Below is a small trained network, with its code and all its weights. Each question gives an input and a target symbol and asks what happens when units are switched off, that is, made to give their printed mean instead of their output.

import numpy as np


def w(rows, s, z=0):
    codes = np.array(rows[::2]) - 128.0
    scale = np.full(codes.shape[1], s)
    scale[-1] = z or s
    return codes * scale


def f(y):
    return np.maximum(y, 0)


def softmax(a):
    e = np.exp(a - a.max(-1, keepdims=True))
    return e / e.sum(-1, keepdims=True)


def log_softmax(a):
    a = a - a.max(-1, keepdims=True)
    return a - np.log(np.exp(a).sum(-1, keepdims=True))


def net(x, mask):
    ids = ['ΘΞΠΣαγεημφω'.index(c) for c in x.split()]
    T = len(ids)
    res = E[ids] + P[:T]
    u = 0
    for l in range(3):
        q, k, v = (res @ M[l].T for M in (Q, K, V))
        z = softmax(np.where(np.tri(T) > 0, q @ k.T / 4**0.5, -1e9)) @ v
        res = res + np.where(mask[u], z, O[l][:, -1]) @ O[l][:, :-1]
        u += 1
        y = f(res @ A[l][:, :-1].T + A[l][:, -1])
        res = res + np.where(mask[u : u + 8], y, B[l][:, -1]) @ B[l][:, :-1]
        u += 8
    return log_softmax(res[-1] @ U[:, :-1].T + U[:, -1])


Q, K, V, O, A, B = {}, {}, {}, {}, {}, {}
E = w([
[104,86,37],'Θ',
[49,125,165],'Ξ',
[112,225,168],'Π',
[125,127,39],'Σ',
[100,105,4],'α',
[63,80,120],'γ',
[162,177,118],'ε',
[66,121,176],'η',
[190,204,73],'μ',
[127,228,69],'φ',
[125,113,200],'ω',
],0.016)
P = w([
[162,54,117],'0',
[11,221,44],'1',
[215,62,205],'2',
[148,59,109],'3',
[33,190,34],'4',
[214,61,204],'5',
[132,61,107],'6',
[44,174,22],'7',
[215,62,206],'8',
[128,65,106],'9',
[50,155,2],'10',
],0.0089)
Q[0] = w([
[72,90,1],'0.h1',
[173,165,176],'0.h1',
[137,114,121],'0.h1',
[162,115,121],'0.h1',
],0.0069)
K[0] = w([
[177,10,3],'0.h1',
[135,238,192],'0.h1',
[141,135,115],'0.h1',
[139,162,122],'0.h1',
],0.0073)
V[0] = w([
[249,151,137],'0.h1',
[64,162,108],'0.h1',
[127,128,128],'0.h1',
[246,4,228],'0.h1',
],0.0034)
O[0] = w([
[180,131,91,49],'0.h1',
[101,150,139,159],'0.h1',
[128,128,128,128],'0.h1',
[195,4,121,2],'0.h1',
],0.004,0.00072)
A[0] = w([
[255,189,151,2],'0.n1',
[33,192,29,30],'0.n2',
[235,185,148,19],'0.n3',
[170,32,224,56],'0.n4',
[2,51,105,4],'0.n5',
[150,76,184,212],'0.n6',
[222,175,217,138],'0.n7',
[171,173,100,67],'0.n8',
],0.0075,0.005)
B[0] = w([
[189,54,54,153],'0.n1',
[145,236,83,254],'0.n2',
[193,59,74,150],'0.n3',
[121,255,154,226],'0.n4',
[207,175,218,176],'0.n5',
[51,107,170,254],'0.n6',
[149,93,206,214],'0.n7',
[155,137,98,155],'0.n8',
],0.0083,0.0042)
Q[1] = w([
[37,131,131],'1.h1',
[238,175,116],'1.h1',
[130,119,118],'1.h1',
[5,107,106],'1.h1',
],0.024)
K[1] = w([
[57,78,190],'1.h1',
[252,118,100],'1.h1',
[121,102,120],'1.h1',
[15,77,213],'1.h1',
],0.015)
V[1] = w([
[75,83,83],'1.h1',
[95,2,157],'1.h1',
[138,124,202],'1.h1',
[134,176,119],'1.h1',
],0.003)
O[1] = w([
[102,136,97,9],'1.h1',
[253,153,102,29],'1.h1',
[195,62,183,215],'1.h1',
[89,149,156,165],'1.h1',
],0.0028,0.0014)
A[1] = w([
[96,4,216,107],'1.n1',
[92,220,182,149],'1.n2',
[169,129,173,31],'1.n3',
[123,205,243,74],'1.n4',
[127,2,232,93],'1.n5',
[178,110,165,255],'1.n6',
[171,55,63,127],'1.n7',
[195,175,221,36],'1.n8',
],0.0097,0.0094)
B[1] = w([
[235,143,123,217],'1.n1',
[46,51,79,253],'1.n2',
[72,104,67,135],'1.n3',
[110,165,52,223],'1.n4',
[193,165,96,220],'1.n5',
[78,82,216,254],'1.n6',
[182,50,73,171],'1.n7',
[100,251,114,170],'1.n8',
],0.011,0.0092)
Q[2] = w([
[141,151,116],'2.h1',
[2,166,172],'2.h1',
[94,128,138],'2.h1',
[177,93,91],'2.h1',
],0.0066)
K[2] = w([
[169,158,60],'2.h1',
[124,254,156],'2.h1',
[131,216,148],'2.h1',
[143,62,99],'2.h1',
],0.0061)
V[2] = w([
[132,140,254],'2.h1',
[128,128,128],'2.h1',
[73,101,137],'2.h1',
[57,91,170],'2.h1',
],0.0035)
O[2] = w([
[62,2,211,2],'2.h1',
[127,129,128,128],'2.h1',
[119,92,89,119],'2.h1',
[147,5,64,85],'2.h1',
],0.0021,0.0031)
A[2] = w([
[109,118,250,110],'2.n1',
[120,81,221,134],'2.n2',
[84,183,77,22],'2.n3',
[65,148,125,16],'2.n4',
[191,156,100,130],'2.n5',
[148,160,177,255],'2.n6',
[79,138,162,125],'2.n7',
[174,156,104,14],'2.n8',
],0.016,0.009)
B[2] = w([
[252,117,168,176],'2.n1',
[38,200,149,189],'2.n2',
[122,66,206,252],'2.n3',
[185,203,77,178],'2.n4',
[132,216,177,189],'2.n5',
[121,76,39,204],'2.n6',
[163,121,162,161],'2.n7',
[166,61,182,137],'2.n8',
],0.012)
U = w([
[98,225,153,132],'Θ',
[192,154,78,110],'Ξ',
[136,8,123,106],'Π',
[155,79,140,133],'Σ',
[193,120,175,2],'α',
[152,67,144,125],'γ',
[17,101,103,235],'ε',
[134,44,255,103],'η',
[197,62,135,107],'μ',
[132,91,56,152],'φ',
[120,184,32,102],'ω',
],0.014,0.0076)

Each question gives the input, a string of symbols that net reads in full, and the target symbol t.
The units are the heads (4 rows each of Q, K, V and O) and the neurons (one row each of A and B). Each row of codes is followed by its name. A weight is (code - 128) times the scale printed after its matrix; where a second scale follows, it is the last column's (O, A, B and U).
mask holds one flag per unit, layer by layer, with each layer's heads first. A switched-off unit (its flag False) gives its mean, the last column of its rows in O or B, instead of its output. The means were averaged over made-up inputs and are rounded, as every weight is.
A unit's drop is (log p(t) with every unit on - log p(t) with that unit switched off) / (log p(t) with every unit on - log p(t) with every unit switched off).
The circuit of an input: a set's keep is (log p(t) with only the set's units on - log p(t) with every unit switched off) / (log p(t) with every unit on - log p(t) with every unit switched off). Starting from the 12 units with the biggest drops (on a tie, the unit counted first), units are removed one at a time, each time the one whose removal leaves the highest keep (on an exact tie, the one counted first), for as long as the keep stays at least 0.8.
units of the circuit, in order: the units of the circuit, biggest drop first
k most important neurons: the k neurons with the biggest drops, biggest first
top k neurons in layer l: the k neurons of layer l with the biggest drops, biggest first
input ε ω φ μ Σ, target ε: units of the circuit, in order => (1.n1)
input μ μ α ε ε ω, target Θ: 4 most important neurons => (1.n4, 0.n4, 1.n8, 0.n7)
input ω Π Θ Π Ξ ω, target Θ: 3 most important neurons => (1.n4, 1.n8, 0.n4)
input Ξ ω φ ε, target η: 4 most important neurons => (2.n1, 1.n4, 1.n5, 1.n1)
input μ φ Ξ γ μ Ξ Σ ω α, target Π: 3 most important neurons => (1.n7, 1.n1, 1.n5)
input Ξ γ ε, target α: top 3 neurons in layer 2 => (2.n1, 2.n2, 2.n3)
input Ξ ω Σ γ ω Σ ω μ μ φ, target ε: units of the circuit, in order => (1.n1, 1.n5)
input ε ω γ ε μ μ μ, target μ: units of the circuit, in order => (2.n2, 1.n4)
input μ ω ω Θ α μ Ξ φ η, target ω: units of the circuit, in order => (0.n4, 2.n3, 2.n6)
input γ ε Θ Θ, target Π: top 4 neurons in layer 2 => (2.n5, 2.n4, 2.n2, 2.n1)
input Θ ω μ ω φ α α Σ Σ ω Θ, target Θ: units of the circuit, in order => (2.n6, 1.n2)
input Σ μ μ ω μ μ ω Σ, target Θ: units of the circuit, in order => (2.n5, 0.n2)
input Π Ξ Π, target Ξ: top 3 neurons in layer 0 => (0.n7, 0.n4, 0.n2)
input γ α ω Θ φ, target ε: units of the circuit, in order => (2.n3, 1.n2)
input ω ω ω η α Π, target Ξ: top 2 neurons in layer 1 => (1.n5, 1.n1)
input γ α μ, target η: 2 most important neurons => (1.n6, 0.n7)
input ω α ε, target α: top 4 neurons in layer 1 => (1.n2, 1.n5, 1.n1, 1.n4)
input Σ μ Σ ω ω Σ ω μ ω γ, target α: 3 most important neurons => (2.n1, 1.n2, 0.n5)
input Σ η α μ ω, target ε: top 2 neurons in layer 2 => (2.n1, 2.n5)
input ω γ ω μ ω, target η: top 4 neurons in layer 2 => (2.n1, 2.n7, 2.n4, 2.n5)
input Σ Θ μ ω, target Ξ: top 3 neurons in layer 0 => (0.n2, 0.n6, 0.n7)
input μ η Σ Ξ φ ω Θ ω α, target Π: top 2 neurons in layer 0 => (0.n2, 0.n4)
